Below are the code and all the weights of a small trained network. Each question names an input and a class and asks about switching units off, where a switched-off unit gives its printed mean instead of its output.

import numpy as np


def w(rows, s, z=0):
    codes = np.array(rows[::2]) - 128.0
    scale = np.full(codes.shape[1], s)
    scale[-1] = z or s
    return codes * scale


def f(y):
    return np.maximum(y, 0)


def log_softmax(a):
    a = a - a.max(-1, keepdims=True)
    return a - np.log(np.exp(a).sum(-1, keepdims=True))


def net(x, mask):
    res = np.array(x, float).reshape(1, 5) / 4 @ E
    y = f(res @ A[0][:, :-1].T + A[0][:, -1])
    res = res + np.where(mask, y, B[0][:, -1]) @ B[0][:, :-1]
    return log_softmax(res[-1] @ U[:, :-1].T + U[:, -1])


A, B = {}, {}
E = w([
[30,119,117,103,255,136],'x0',
[122,62,171,5,102,114],'x1',
[121,45,171,197,141,14],'x2',
[183,243,176,87,170,48],'x3',
[228,87,204,150,201,204],'x4',
],0.0078)
A[0] = w([
[208,89,220,149,210,209,30],'n0',
[169,194,163,108,171,82,78],'n1',
[131,88,141,164,124,71,53],'n2',
[142,161,85,216,147,134,89],'n3',
[167,200,169,116,152,76,41],'n4',
[124,84,167,55,111,119,24],'n5',
[154,101,167,129,149,145,51],'n6',
[104,81,164,175,98,52,73],'n7',
[149,123,123,167,105,112,87],'n8',
[107,84,126,162,108,45,103],'n9',
[159,80,164,163,161,97,99],'n10',
[102,96,114,147,92,181,80],'n11',
[129,172,113,216,148,138,75],'n12',
[102,65,119,171,112,162,24],'n13',
[109,161,93,181,176,149,104],'n14',
[135,176,95,85,94,200,87],'n15',
[115,77,115,161,116,158,64],'n16',
[119,172,102,88,115,204,4],'n17',
[111,93,133,61,159,116,120],'n18',
[105,81,156,155,160,72,53],'n19',
[147,80,99,153,70,159,113],'n20',
[55,132,117,93,254,144,113],'n21',
[176,208,168,117,120,84,33],'n22',
[125,100,149,59,109,129,154],'n23',
[105,82,82,147,109,191,47],'n24',
[134,172,92,202,147,138,102],'n25',
[171,182,166,116,166,73,21],'n26',
[121,90,174,55,126,120,60],'n27',
[126,147,82,122,45,83,75],'n28',
[25,153,73,102,134,73,63],'n29',
[87,99,107,117,201,153,85],'n30',
[183,117,151,119,67,132,71],'n31',
[143,90,158,160,139,68,82],'n32',
[126,157,105,195,144,131,115],'n33',
[124,195,80,66,103,213,64],'n34',
[217,137,142,153,25,145,125],'n35',
[133,97,164,64,87,116,148],'n36',
[114,60,107,170,113,179,91],'n37',
],0.01,0.0028)
B[0] = w([
[78,220,73,191,2,254,254],'n0',
[71,114,151,72,108,107,207],'n1',
[147,151,124,116,200,196,178],'n2',
[174,74,72,83,116,112,202],'n3',
[76,124,148,63,102,105,201],'n4',
[163,90,44,102,120,132,182],'n5',
[113,141,105,142,103,169,165],'n6',
[149,169,120,119,212,221,202],'n7',
[149,102,134,141,152,126,159],'n8',
[144,170,125,126,194,220,201],'n9',
[135,170,111,143,160,194,194],'n10',
[91,136,147,81,139,118,182],'n11',
[178,70,68,75,101,116,197],'n12',
[71,137,145,63,137,102,180],'n13',
[176,73,105,109,119,106,192],'n14',
[162,158,138,135,221,185,206],'n15',
[71,142,153,59,134,99,173],'n16',
[155,154,141,125,218,177,187],'n17',
[198,69,88,123,102,86,184],'n18',
[142,134,133,140,182,184,190],'n19',
[85,128,185,86,119,71,196],'n20',
[175,58,235,194,104,78,250],'n21',
[71,124,166,57,117,101,197],'n22',
[166,104,41,130,114,114,192],'n23',
[88,138,153,71,132,113,191],'n24',
[170,68,79,92,114,110,197],'n25',
[69,126,146,57,120,119,195],'n26',
[157,88,72,113,121,117,186],'n27',
[132,130,161,208,57,214,194],'n28',
[108,157,144,203,25,237,224],'n29',
[136,94,227,160,105,88,194],'n30',
[173,87,174,168,116,85,187],'n31',
[133,161,128,114,183,183,188],'n32',
[174,78,73,88,105,117,187],'n33',
[151,161,129,136,225,199,223],'n34',
[154,77,232,178,138,83,239],'n35',
[171,96,68,128,127,111,196],'n36',
[73,154,144,48,108,73,199],'n37',
],0.008,0.0085)
U = w([
[156,180,121,126,251,179,113],'0',
[30,135,157,22,105,98,115],'1',
[205,49,8,99,93,109,105],'2',
[98,186,107,205,15,185,149],'3',
[166,70,231,197,117,95,127],'4',
[138,146,104,149,136,87,247],'5',
[104,163,96,163,131,84,88],'6',
],0.012)

Each question gives the input, the list of numbers given to net, and the class t.
The units are the neurons (one row each of A and B). Each row of codes is followed by its name. A weight is (code - 128) times the scale printed after its matrix; where a second scale follows, it is the last column's (A, B and U).
mask holds one flag per neuron, in row order. A switched-off neuron (its flag False) gives its mean, the last column of its row in B, instead of its output. The means were averaged over made-up inputs and are rounded, as every weight is.
A unit's drop is (log p(t) with every unit on - log p(t) with that unit switched off) / (log p(t) with every unit on - log p(t) with every unit switched off).
The circuit of an input: a set's keep is (log p(t) with only the set's units on - log p(t) with every unit switched off) / (log p(t) with every unit on - log p(t) with every unit switched off). Starting from the 12 units with the biggest drops (on a tie, the unit counted first), units are removed one at a time, each time the one whose removal leaves the highest keep (on an exact tie, the one counted first), for as long as the keep stays at least 0.8.
units of the circuit, in order: the units of the circuit, biggest drop first
unit that matters most: the unit with the biggest drop
k most important neurons: the k neurons with the biggest drops, biggest first
drop when u is switched off: that unit's drop, to one decimal
input [-3,4,0,-4,-2], class 1: unit that matters most -> n20
input [-3,2,-7,7,-6], class 0: 3 most important neurons -> (n34, n15, n17)
input [2,-1,1,1,2], class 5: 3 most important neurons -> (n29, n35, n28)
input [-8,-8,4,8,-1], class 1: units of the circuit, in order -> (n22, n4)
input [-8,7,1,-4,-4], class 4: 4 most important neurons -> (n35, n28, n31, n20)
input [8,5,5,-3,-5], class 4: 3 most important neurons -> (n21, n0, n30)
input [8,3,-2,-5,-6], class 4: 3 most important neurons -> (n21, n0, n30)
input [3,-8,6,3,7], class 2: 2 most important neurons -> (n12, n3)
input [-6,1,1,6,1], class 1: 4 most important neurons -> (n22, n21, n4, n26)
input [-4,-1,-8,8,-6], class 0: 3 most important neurons -> (n34, n15, n17)
input [1,-3,7,-7,-4], class 0: 4 most important neurons -> (n7, n9, n2, n19)
input [-7,5,-6,-7,-1], class 1: 2 most important neurons -> (n20, n21)
input [-8,-6,-6,3,7], class 4: 3 most important neurons -> (n35, n31, n29)
input [3,-4,0,-7,7], class 1: unit that matters most -> n37
input [-8,-3,-7,5,2], class 4: 4 most important neurons -> (n35, n31, n7, n9)
input [-4,4,-8,-5,-7], class 0: 2 most important neurons -> (n34, n15)
input [-6,-8,8,8,-6], class 0: 3 most important neurons -> (n7, n9, n2)
input [-8,-7,5,-4,8], class 3: 3 most important neurons -> (n0, n21, n10)
input [5,3,2,-6,7], class 3: drop when n0 is switched off -> 1.5
input [2,-3,3,3,-6], class 3: drop when n29 is switched off -> 0.8
input [-2,-1,4,-3,-3], class 0: drop when n0 is switched off -> 0.4
input [-5,-1,7,-6,8], class 3: drop when n6 is switched off -> 0.1
input [-8,0,-1,-5,5], class 4: unit that matters most -> n35
